Each row has a hidden value. The values are split into ranges, and the tier after each row names the range that its value falls in. Each part has its own value, ranges and names.
[  54  -86  -43 -231  235 -111  -59 -120 -290  -23  292  -45 -174  -72
  128 -110   33  145   10  258  325  -29  121 -247   92 -340 -136   47
  250 -387  210  122 -313 -162  238 -247  -66 -148 -163 -255  235  158
  -23   34  -29   73  -69]	<24>
[-355 -127  144  -98  -50 -121   72  101  -50   79 -114  211  -31   -4
  190  -14 -219 -470  -57  129  -98  142    9  270  146 -280   24   83
   41 -124   52 -250 -120 -140  -64   24 -222   75  229 -141   -3 -108
  -74  502  -26 -131  -84]	<15>
[-249 -195  117   10  -26  -51   53 -171 -168  -64 -346  107  -56  -22
    6 -334   -1  -98  189  -18 -159  -18    8  -71  -20   -9   42 -155
  147   36 -196 -443 -211 -140  106   72 -191  -83  -47  -13  216  -46
   15   22   31 -165  -65]	<10>
[  14  366  -25  -51 -139 -105 -328  -75 -209  261 -343   93   -6  236
 -112 -323 -299 -143  254 -176 -533 -195 -110  338 -317  343  -48 -154
    0   -3  185 -191  252  -83 -110  225  164   63   41  107  234    3
  260 -488  346   19 -415]	<10>
[ 145 -174  151   16 -113   38   -4   77 -212    7  321  -80  131 -160
  -92 -258    4  -54 -105  239  158   98  -15  231  230 -358  347 -142
  -64  125 -321  -60 -113  101 -126  167   76  -75 -121   93  186   95
   72  -92    5    4  127]	<24>
[ -81 -257   -4 -445  140  160  173  166  534  -84  167   44  191   60
  153  122  -55  187 -307  -61  243  -65  203  371  183 -235 -113  229
   43  203   63  -41  -78  226  124   81 -212  174   67  157  312  -37
 -192  499  199 -358 -222]	<28>
[-456 -158   65  -51  270  -30  -94  -79 -186  128 -180 -133 -271 -180
  -98 -106  192   16   35  -58  240 -307  155 -503   27   87  233 -261
  100   19   79 -387 -244  -45  269  -89  -81 -237  -42   48  314  279
   75  181 -264  -12  229]	<24>
[-247  -86   39  -32  136   95  119 -199 -111  -53 -452   77 -204  -41
  -80 -325   61  116  111   67   18 -208   89 -386  -98  -27   25 -174
  219  109  -86 -363 -164 -106  189   17 -193  -64  -58   97  249    4
   10   -8   -6 -222  111]	<26>
[ -28  -67   76  190  -95 -264 -197  -54 -192   80 -354  140  -35  212
  -76 -199  -23 -507  190   43  -21   99   91   34 -224  299   46 -342
 -261  -86  178 -398   29 -134  -57 -276  136  -90    6  -75 -211 -111
 -214 -251 -142  -49 -108]	<9>
[  81  -78   25  114  249 -204 -173  -60  -41 -113  398  238  -54   83
  127  -16 -166 -116    2  -56   25  149  326  -76  -75  -54   35  -50
  -38 -171  117 -124  -70 -238 -172  239   16  132  261  -48  283   13
  162  328   -6  157 -120]	<15>
[  -7   85 -173 -117  275 -129   17   63   -9 -121 -138  310 -347  198
   33  315 -157   83  -27  -12  -46   60  229 -252 -200   12 -245   26
  117 -227  574   77    9  -49  103 -163 -232  191   32 -207  -94  -59
   -4  113  254 -143  -91]	<21>
[ -22 -177   50 -278  347  140   21  146  159   66  373 -106   -1 -102
  296  -22  131  375 -251 -269   29  -11 -108  536  262  -33   86  344
  255   87  -69   51  -89  349  222 -122 -220  -47 -160   82  279   -3
  267  312  334  -81 -255]	<15>
[ 162 -148  117   19 -136  167  -89   32 -141   76  181  -37  202  -97
 -100 -486  -39   50  -15   55  106 -104 -134  375  169  -77  195 -170
 -203  119 -277 -245  -75   68  -21  237  135 -104  -56  251  113   16
  112 -169   11   -7  -95]	<21>
[  16 -168  205  -87  311   89 -265  -43  125  208  362 -186  112   64
  312 -159  367  302 -302 -296   96  115  -20  601  163  263   37  453
    8  128  -79 -370   26  340  373 -133 -108    8  -42  -65  124  -63
  149  568  116  -77 -337]	<21>
[   8  -56    1   90 -200  110    6  142 -191 -146 -125  307 -204  141
  -77   13  -66  -82 -135 -192 -305  118  -90   90  121  174  -11 -173
 -203   26  -55  -69  -12  381 -221  201 -249  237 -110    0 -322  -74
  151 -245  362 -282   49]	<28>
[  15  106 -147 -240  164   51  -17   77 -206 -196  145  205 -106   84
 -120   41 -217  306  -98  215  129   15  116  -29   35 -170  -82  -21
  151 -233  280  231 -104   -4  -52  147   72  182 -105 -275  240  190
  -20   36  274   38  -66]	<9>
[ -28 -386   75  -87  326  132  221  196   62 -190  266  -43  -92 -183
   -8  106  262  134 -325  321  566  161  211 -171  287 -408  224   27
   33  125  -69   -2 -222  221  150 -180 -214  -47  -99   -6   -9   65
 -173  414 -113 -218  348]	<26>
[  -4 -160   55  -48  330  144  192   57   22   93  288   89 -245 -167
  231   28   49  -36 -192  153  483   -6   71  -34  246 -368  117   20
   61 -102  153  -40 -231   13  203 -437 -171  -53   21   -9 -147  -45
  -42  490 -240   37  251]	<10>
[-124  137  -29 -160  223  362   70  155 -313  -10 -226  170 -439   27
 -140   22   52  -85   67   23    6   77 -266  180  210   92   25 -245
   35    0   85   12 -168  449   25 -345 -115   74 -268 -130 -440  143
  -62 -196  180 -101  272]	<9>
[-243   84   11 -173  296 -161  -31    3 -292  387   58 -212 -359 -160
  122  -11   25 -140  -59  238  355 -221  146 -413   33 -361  172  -93
  346 -266  386   76 -200 -135  288 -441  -97 -237  -20  -68  251  225
  112  122 -216  165  211]	<18>
[ -98   88  139   68  -64 -238 -436 -286 -121  180  123 -115  -53  169
   62 -107  221  109 -415  -10   41 -151  378 -362 -148  161   76  213
  -62    0   60 -270  185   30  -27  230   74  152   59 -137  461  108
  134  226  -39 -133  -31]	<9>
[ -65  135  159  -70   77   52 -278 -285   21  266  266  -56   53  171
  149 -177  140  140 -403 -152   84 -139  270   -5  -90  126  -12  314
  -82  201  -68 -310  159  156   -5  320   12  301  191  -48  420  120
  142  460  -39 -135  -91]	<9>
[ 461    0  -34   16  -54  126  -37  119   61 -225   90  370  130  284
   80 -241 -216   50  -63   44 -195  272 -125  714    3   97 -228  119
 -195  -67   16   60  160  135 -221   78   30  236  -32   36 -291 -357
  -27 -204  473 -180 -430]	<18>
[ -13 -321  109  -63  270  114  236  221   64 -108  229  -60  -37 -181
   -5   63  193   78 -320  336  474  184  163   -6  256 -428  311   41
   66  186 -104    1 -133  206   97 -164 -173  -45  -83   33   24   23
 -125  381  -68 -184  319]	<18>
[ 176 -139  -63   -8  266 -161   61   91  -60 -129  399  265  206  105
   18   31 -311   36  118  -88  115  282  216  294 -143  -31   46 -126
  -23  -78  210  -30 -102 -198  -40  136   76  129  114 -219  235   68
   29  238   96  245 -291]	<28>
[ -46  -51   79  117  -86   23   38   35 -170   49 -180  126 -158   42
  -50  -41   70 -141 -128 -168 -206   32  -43   -6  -46  150  149 -102
 -136  242 -133 -185   80  304 -130   35 -213   99  -96   62 -164  -45
  158 -202  154 -288  123]	<26>
[-261   16   32 -167  333 -148 -278   -4  -79 -239 -207   24 -280  190
 -175  306  263  -37  -41  226  -18  259  343 -294  -75  105  -51   74
  116  -21  238 -183   16  131   80  -36  -97  143  -59 -382  137  202
 -245  278  140 -274   97]	<10>
[-112  -75  -27  -75   78   77  269 -189  -30 -115 -510  117 -170  -46
 -122 -285  -32  179  105  183   65 -241  119 -418 -186 -158   10 -187
  252  150  -34 -217 -102 -169  147  -68 -169  -72 -139  140  256  -65
  -75 -176   41 -289  120]	<9>
[ 197   62  -37  187  224    7 -163  -99 -441   -3   59  190 -298  -75
  -73 -227  -26  -16  297 -128 -107  -62 -189  -16 -116  313   64 -261
 -132 -159   92 -125  -32  -94  -17 -226  110 -193 -195  -49 -221   48
  248 -423  -15  180  -25]	<24>
[  16   69 -114 -116  -70   65  280 -164  -37 -144 -537  287 -153   74
 -222 -213 -276  -27  177  308   42 -231  173 -443 -287 -265 -147 -305
   89   84  123 -100  -40 -266  -49   48  -87   85  -15  131  120  -68
 -203 -338   42 -309  110]	<24>
[ 203   -3  163   36  227    5 -291    4  -15  -22  316   38   74  140
   90  -65  182  -10 -202  116   -7  331   73  459   18  108   15  352
 -165   80  -42 -192  216  153  -32   41   48  150   63 -174  -62  -75
   -8  350  110 -115 -186]	<26>
[ 192  -51 -101  234  188  -69  -56  223   28 -186  182  254 -249   29
  -84  340   20  399 -390   14  237   52  193  -89    8  142  305  -57
 -139 -108  440   94  158  129  -17 -268  126   89 -202 -140 -167 -107
   77  166  141   68  182]	<21>
[ -37 -332   -1 -213  435  219  289   87   85 -249  273   94 -147  -98
  104  122  210  273 -311  208  583  132  186 -152  250 -317  -23  144
   99   20   27   49 -288  213  205 -269 -264   54 -123 -161  -42   57
 -233  505  -62 -230  223]	<18>
[ 243   95  -89  122  259   99 -187 -167 -283  -36   25  201 -227   11
  -86 -283   -4  233  205 -190  -54 -199 -116  -53 -204  437  -70 -157
 -164  -87  136 -152   52  -71   41 -112  139 -105 -166   21 -113   24
  223 -379   44   81 -141]	<24>
[  57  145  218   -2  242   47 -410 -184  -62  101  236  -40  -26  159
   53  -79  273   -1 -209   91   -8  210  141  277  -28  173   20  365
 -126  144  -57 -353  231  156   19   85   93  204   91 -230   77   58
  -14  468  -11 -109  -68]	<24>
[  96   55  -40   -7 -105   19  248 -261 -133  -98 -402  283 -115   72
 -147 -286 -238  -96  213  230  -43 -132  157 -399 -298 -227 -119 -274
   64   89   -1 -178  -36 -290  -62   73 -119   88   -5   61  107  -80
 -110 -321   -1 -244   89]	<28>
[-228   -2  -42 -247  281 -176 -179  -22 -117 -274 -194  127 -247  202
 -156  342  131  -41   17  161  -49  231  303 -296 -144   93 -210   86
   71  -77  296 -102  -23   70   46  -17 -145  167  -71 -449   81  205
 -267  174  166 -314  -18]	<24>
[-122  186  187  -25   17 -176 -571 -317  -41  113   48 -139 -175  180
  -22   18  325  -57 -289  173   43  -79  394 -309  -70  146   62  201
  -77   -7   99 -353  214   33  -12   49  168  136   19 -222  365  165
  -95  314 -130 -164  101]	<28>
[ -50 -175  175 -116 -168  -46 -172  143 -215   33  237  -68  139 -117
  -27 -273  -99 -393   67  236  -52  122  -84  397  321 -351  171 -124
  -83  -68 -263 -138 -184    3 -156  281   15 -110   52   90  171  106
   39  -23   35  -20  -84]	<10>
[  70  -21  -90 -193  366    9  -40   45    6  -84  170  101    8   25
    1 -132 -149  191    7  267  334  -53  180   28  -48 -158  -92   28
   99 -209  324   40  -74 -242  130  -42  115  -27   74  -63  252   56
  -93  221   11   82 -194]	<15>
[  99   87   -4  278  136 -117 -227   18 -625   -8 -149  154 -336   42
 -193 -222  -21 -225  290  176  -97  168  -79 -179 -112  184   87 -379
  -87 -291  205 -137  -59 -119   -6 -151   64 -138  -99 -168 -334   45
  140 -417   14  170   77]	<24>
[-103 -219  175 -128 -132    8 -260   58 -226   -3  225  -27  130 -129
  -11 -384  -67 -406  151  138  -74   14 -135  355  322 -183   29 -109
 -204 -117 -307 -270 -226  -56 -143  355   19 -155  102  119  130  125
   39  -13  -51  -58 -180]	<10>
[-385 -357  160   51  -17 -274   92    7 -229  -45  -71  188  -64 -112
  191   35  -33 -293  -27  -33 -141  205   16    0   92 -121   63  110
   32 -136  -44 -364 -211 -171   66    4 -361  -63   63 -311  -15  -77
   42  469  -67 -159  -82]	<24>
[ 427  220 -157 -177  280  275 -175  109   32  -17  128   -6 -117  181
 -233 -123   -5  352  -29  134  241 -108   98  100  -69   47  -82 -172
  -58   51  292  169  100  261   79  -26  184  105 -116  233    9   96
    4 -383  286  -33  -44]	<21>
[ 201 -222  163   72  -57  103    8   38 -144   49  370  -57  161 -212
  -12 -377    0  -20  -35   90  130    6  -94  323  224 -224  323 -127
 -125  135 -354 -161  -96   34  -55  134   55 -157  -86  205  139   23
  168  -65  -56   46   29]	<28>
[ 226  -69  -33  122  189 -210   -7   22  -91 -114  481  339   18   71
   93  123 -320  -17   95 -210  -23  273  192  250  -85  -60  157 -171
  -11 -131  169  -29 -110 -173 -161   68   86  156   72 -190  191    7
  178  204  112  332 -151]	<21>
[-116   57   68  -83 -216   13 -137  -54 -183  173 -245  -48 -419    0
   48  -52  149 -166 -134  -68 -204 -217  -88 -195  155  -51   22  -95
   45  -35  -16  -85  -64  325   12 -186 -260  -39 -225  145 -103  -15
  158 -366  174 -322  180]	<21>
[ 116  -55  -78  -75  407   19   40   87  -27 -175  202  234  160  113
  -84  -92 -209  209   33  177  287  182  210  198 -154  -22  -29  -12
   -1  -56  257  -50  -23 -203   46  119  149  130  132 -197  193   58
 -116  330   55  129 -227]	<15>
[ -40   36   15 -122  -39  262   37    7 -164   23 -377   32 -262  -15
 -134 -160  168  169 -141  142   -4 -175 -182  -48   74   33  -53   24
  -30  107    5 -126   38  301  159 -174 -181  -15 -274   36 -271  -42
  -37 -249  162 -410  133]	<21>
[-144  -56  -63  -62   23  102   84   43  -74  208 -228   54 -105   37
   -7 -301 -159   38   80 -185  188 -310   -7  -14   30   82   90 -450
   82  -85  219 -186 -254   25  221 -178  -20  -96  -61  215  122   29
   73 -164   16  105  -40]	<28>
[-104   48   86  -49  233 -175 -291  -92   -1 -159   -3   42 -267  122
  -57  245  187  -57  -91  195  -38  186  361 -244  -40   -7   63   91
   93  -34  169 -185   76   10   -5  -32  -32  126  -17 -256  215  102
 -110  321   64 -155  131]	<28>
[  26 -449   23 -104  385  144  258  122   70 -288  325   63 -146 -122
   63  187  291  268 -342  254  659  212  254 -263  282 -360   30   93
    7   -1   47  -16 -319  208  270 -279 -297   13 -131 -166 -146   26
 -252  533 -125 -240  293]	<21>
[ 165   63 -192   19  321  -86  178  107  101  -70 -134  244 -302  179
   59  278  -71  337 -188  -38  123   31  238 -201 -249   49   -6  -10
  208  -68  569  189  108   69  172 -434 -155  142 -148  -98  -67 -177
   41    6  298  -73    4]	<10>
[-112   84  113 -135  111 -164 -382 -176  -74 -148 -121  -33 -172  162
 -131  161  303  -15 -159  299  -48  139  285 -195 -100   84  -46  254
  -15   36   89 -229  184   77  -13  -14   47  121 -116 -361  177  129
 -246  191   59 -341   46]	<24>
[  40  134  -46  183   72 -113 -152   44 -533  -30 -290  212 -329   90
 -233 -199 -130 -350  270  330  -18   97   -3 -268 -142   55   28 -432
  -87 -308  286  -68  -48 -186  -97 -162   96  -84  -30 -134 -308   35
  -29 -434  -27   89  126]	<15>
[  40 -120   85  147 -135 -285 -170  -58 -110  104 -277   80   53  170
  -59 -207  -33 -504  222   15  -28   63  107   74 -224  235   51 -332
 -264  -31  137 -399   36 -163  -17 -250  107 -139    0    2 -125 -110
 -193 -285 -148  -70 -161]	<28>
